The two nearest rows among all rows above each row, by straight-line distance, nearest first (none for the first three rows):
In the rows, 128 means zero.
0: [143 128 130 129 140 137 127 123 127 109 142 127 134 157 138 126]
1: [157 118 137 135 143 150 129 144 128 140 116 144  89 196 167  98]
2: [148 132 120 120 123 111 128 172 128 122 134 109 146 146 105 164]
3: [102 139 127 123 122 143 118 251 129 123 157 129 140  81 103 178]	2 0
4: [146 182 132 121 107 173 107 231 125  34 145 140 217  31  38 140]	3 2
5: [103 116 123 129 134 115 122 135 128 150 120 124 118 112 144 131]	0 2
6: [ 98 129 131 127 126 127 123  72 128 101 148 131 145 179 123 131]	0 5
7: [183 117 130 126 127 105 155 147 128 137 122 113 118 164 138  93]	0 1
8: [116 127 116 124 122 118 119 105 129 114 178 123 149 167 110 154]	6 0
9: [162 118 117 124 127 109 126 176 129 144 134 111 129 160 126 136]	2 7
10: [ 75 126 120 130 133 139 105 200 130 146  87 128 133 169 134 164]	5 2
11: [162 139 143 135 142 164 128 157 126 114 116 145 113 158 142  94]	1 0
12: [140 121 118 122 122  94 129 175 129 140 133 106 134 172 116 166]	2 9
13: [171 126 132 125 131 130 132 182 128 118 113 123 129 151 136 147]	9 2
14: [131 110 121 129 143 160  78 188 131 141 107 139 118 174 160 148]	10 13
15: [ 53 126 117 129 135 152  81 238 131 149  97 133 139 151 133 167]	10 14
16: [102 127 111 121 115 101 121  97 131 142 178 109 132 165 104 184]	8 6
17: [161 157 140 129 122 170 123 188 126  94 108 141 151 121  97 101]	11 13
18: [115 140 132 127 132 158 104 109 128 105 139 137 140 154 123 149]	0 6
19: [ 79 123 115 124 124 116 114  85 130 122 164 119 135 209 125 162]	6 8
20: [140 113 119 124 126  96 127 140 129 143 136 112 119 192 133 162]	12 9
21: [181 128 133 126 129 123 143 169 127 121 107 121 129 131 151 100]	7 13
22: [174 121 126 123 120  88 162 161 128 125 131 108 119 157 125 125]	7 9
23: [179 131 122 121 116 104 139 176 129  94 117 117 135 112 102 112]	21 22
24: [123 132 124 126 129 139 109 122 128 103 162 131 151 155 118 155]	18 8
25: [112 123 117 129 127 126 119 171 130 167  90 124 126 186 122 161]	10 12
26: [117 121 109 122 110  92 130 224 130 159 198 105 139 183  95 120]	12 9
27: [170 126 124 124 124 115 139 178 128 127 125 114 138 147 120 131]	9 13
28: [ 80 110 117 127 131  96 134 126 128 154 125 115 107 123 148 133]	5 20
29: [ 31 141  88 113  82  64 126 210 131 131 162  80 185 106  26 181]	3 26
30: [104 125 112 119 119 108 122 177 130 167 148 112 137 150 108 118]	9 12
31: [ 46 126 118 128 126 125 115 168 129 131 114 121 124 101 129 134]	5 28
32: [143 129 126 124 125 106 138 121 129 134 163 124 122 130 124 151]	0 8
33: [ 87 129 121 126 126 133 118  83 129 103 156 127 144 183 124 149]	6 19
34: [139 125 119 128 126 121 123 141 129 149 140 117 116 198 125 130]	20 9
35: [104 115 126 129 134  99 148 117 128 138 120 120 109 108 143 111]	5 28
36: [134 120 122 125 132 136 104 161 130 120 118 125 123 155 124 145]	13 9
37: [119 108 116 127 137 131  89 140 132 171 161 127 106 189 158 187]	20 34
38: [140 132 113 119 109  97 135 179 129 123 149 105 156 148  83 175]	2 12
39: [ 25 122 108 127 134 138  77 208 131 144 121 124 139 138 125 170]	15 10
40: [155 122 130 126 130 111 140 149 129 102 108 124 115 142 135 102]	21 7
41: [113 134 107 120 104 104 115 255 129 147 194 108 162 160  85 128]	26 30
42: [117 112 124 129 137 120 128  75 129 115 162 129 117 202 138 136]	6 33
43: [105 155 145 127 130 178 117 235 126 104 108 146 152  55 111 106]	17 3
44: [111 131 116 123 119 116 120  97 129 125 166 118 139 167 112 163]	8 16
45: [ 77 133 113 120 111 111 119  98 130 106 180 111 155 165  90 158]	8 44
46: [117 134 107 116 112 127  95 207 130 136 147 105 169 153  86 212]	38 2
47: [147 143 125 121 114 123 129 169 128  86 119 115 154 100  93 138]	23 2
48: [102 119 120 127 132 116 123  72 129 126 164 124 122 204 139 148]	42 19
49: [124 132 113 123 110 105 128 208 129 144 191 110 146 174  88 124]	26 41
50: [134 130 126 124 124 114 133 174 129 133 161 123 119 107 120 160]	32 2
51: [118 133 133 128 133 154 110 223 128 124 144 138 123 104 130 167]	3 50
52: [ 72 127 128 132 144 149 108 198 129 137  77 134 123 151 140 142]	10 15
53: [138 113 115 122 120  83 140 136 130 121 138 107 119 175 116 142]	20 12
54: [100 123 120 125 124 111 127  67 130 128 159 121 128 182 122 155]	48 44
55: [ 95 125 120 127 129 116 116 194 130 154  88 122 130 174 118 168]	25 10
56: [ 79 108 119 123 128 107 129 167 130 180 143 107 115 157 134 119]	30 28
57: [133 136 118 120 111 106 130 166 129  95 130 110 147 116  87 143]	47 2
58: [135 133 118 121 120 127 108 191 129 126 136 115 156 145 101 180]	2 38
59: [ 68 121 113 124 123 111 123 156 129 140 128 114 133  99 111 141]	31 5
60: [ 53 129 119 125 122 110 130 190 130 126 112 117 138 129 110 137]	31 59
61: [ 95 121 125 124 130 126 126 181 129 166 131 122 123 157 132 115]	56 30
62: [ 61 152 108 113  91  93 136 243 129 125 182  99 174  67  40 169]	29 3
63: [ 37 116 111 126 125 105 119 172 131 151 124 112 126 157 130 148]	60 56
64: [ 41 116 109 125 123  90 128 161 131 148 130 105 124 147 121 142]	63 60
65: [107 124 124 125 124 110 138 211 129 137 156 123 121 113 116 161]	50 51
66: [147 136 130 126 126 141 115 175 129  90 108 131 142  98 115 131]	47 17
67: [157 128 128 124 125 117 140 178 127 134 123 117 129 132 122  94]	27 21
68: [149 126 123 123 123 114 133 171 128 141 125 112 132 133 118 105]	67 27
69: [153 137 131 129 127 147 121 162 128 122  99 131 132 156 115 129]	36 13
70: [120 126 112 121 116 104 123 162 131 146 183 112 131 127 103 189]	50 38
71: [149 122 126 125 128 120 127 148 129  93 117 122 121 133 124 125]	40 36
72: [137 111 118 125 136 109 120 125 131 136 127 117 111 176 138 147]	20 34
73: [156 131 127 125 128 143 115 201 128 137 113 123 141 133 123 112]	67 68
74: [ 66 134 118 127 123 114 122 180 130 139 101 117 138 151 114 157]	60 55
75: [149 126 121 128 129 125 126 146 129 144  97 127 112 189 129 126]	34 72
76: [152 116 127 126 129  99 151 120 129 112 116 119 105 140 146 113]	40 71
77: [149 125 133 131 137 127 131 134 126 116 125 136 150 142 141 118]	0 71
78: [103 138 133 128 136 165  96  93 128 105 133 142 138 171 133 151]	18 33
79: [ 47 127 116 126 121 121 117 174 129 130 127 112 140 103 122 137]	31 59
80: [ 91 119 121 121 125 109 129 184 129 163 147 115 125 137 122 122]	30 61
81: [139 115 130 128 132 116 137 111 129 118 114 124 107 151 144 124]	76 72
82: [ 91 132 121 128 126 135 113 206 130 141  86 126 140 147 116 163]	10 55
83: [122 117 125 128 137 116 128 144 127 140 128 127 119 141 139 125]	5 81
84: [120 132 125 128 128 128 123 172 129 143  81 127 130 165 115 150]	25 55
85: [116 127 116 124 117 111 119 177 131 156 107 116 140 182 105 171]	25 55
86: [149 131 135 129 137 151 114 158 128 101  98 137 123 130 139 133]	69 71
87: [ 88 121 116 125 124 116 117  78 130 126 158 121 125 205 127 152]	19 48
88: [129 128 120 128 123 125 126 214 128 150 174 123 128 178 118 110]	49 26
89: [134 120 122 128 127 117 120 210 128 153 177 124 117 196 132  96]	88 26
90: [ 52 115 119 127 125  79 155 133 129 139 126 108 107 137 128 117]	28 64
91: [141 125 125 127 121  96 151 177 128 146 181 116 121 190 114  97]	89 88
92: [117 127 119 124 121 117 121 110 129 109 173 122 147 174 111 150]	8 44
93: [118 102 109 126 134  92 112 116 129 170 151 115 118 204 142 155]	20 72
94: [142 132 125 125 129 132 118 180 129 120 120 123 141 146 123 164]	2 36
95: [ 92 126 116 127 126 119 115 183 131 155  95 122 135 174 124 173]	55 25
96: [132 118 112 124 119 103 126 138 130 159 128 114 136 182 113 144]	20 34
97: [160 136 133 125 129 146 118 172 128  81  94 136 138 104 120 113]	66 86
98: [105 124 121 124 126 104 138 209 129 138 170 121 121 102 123 173]	65 50
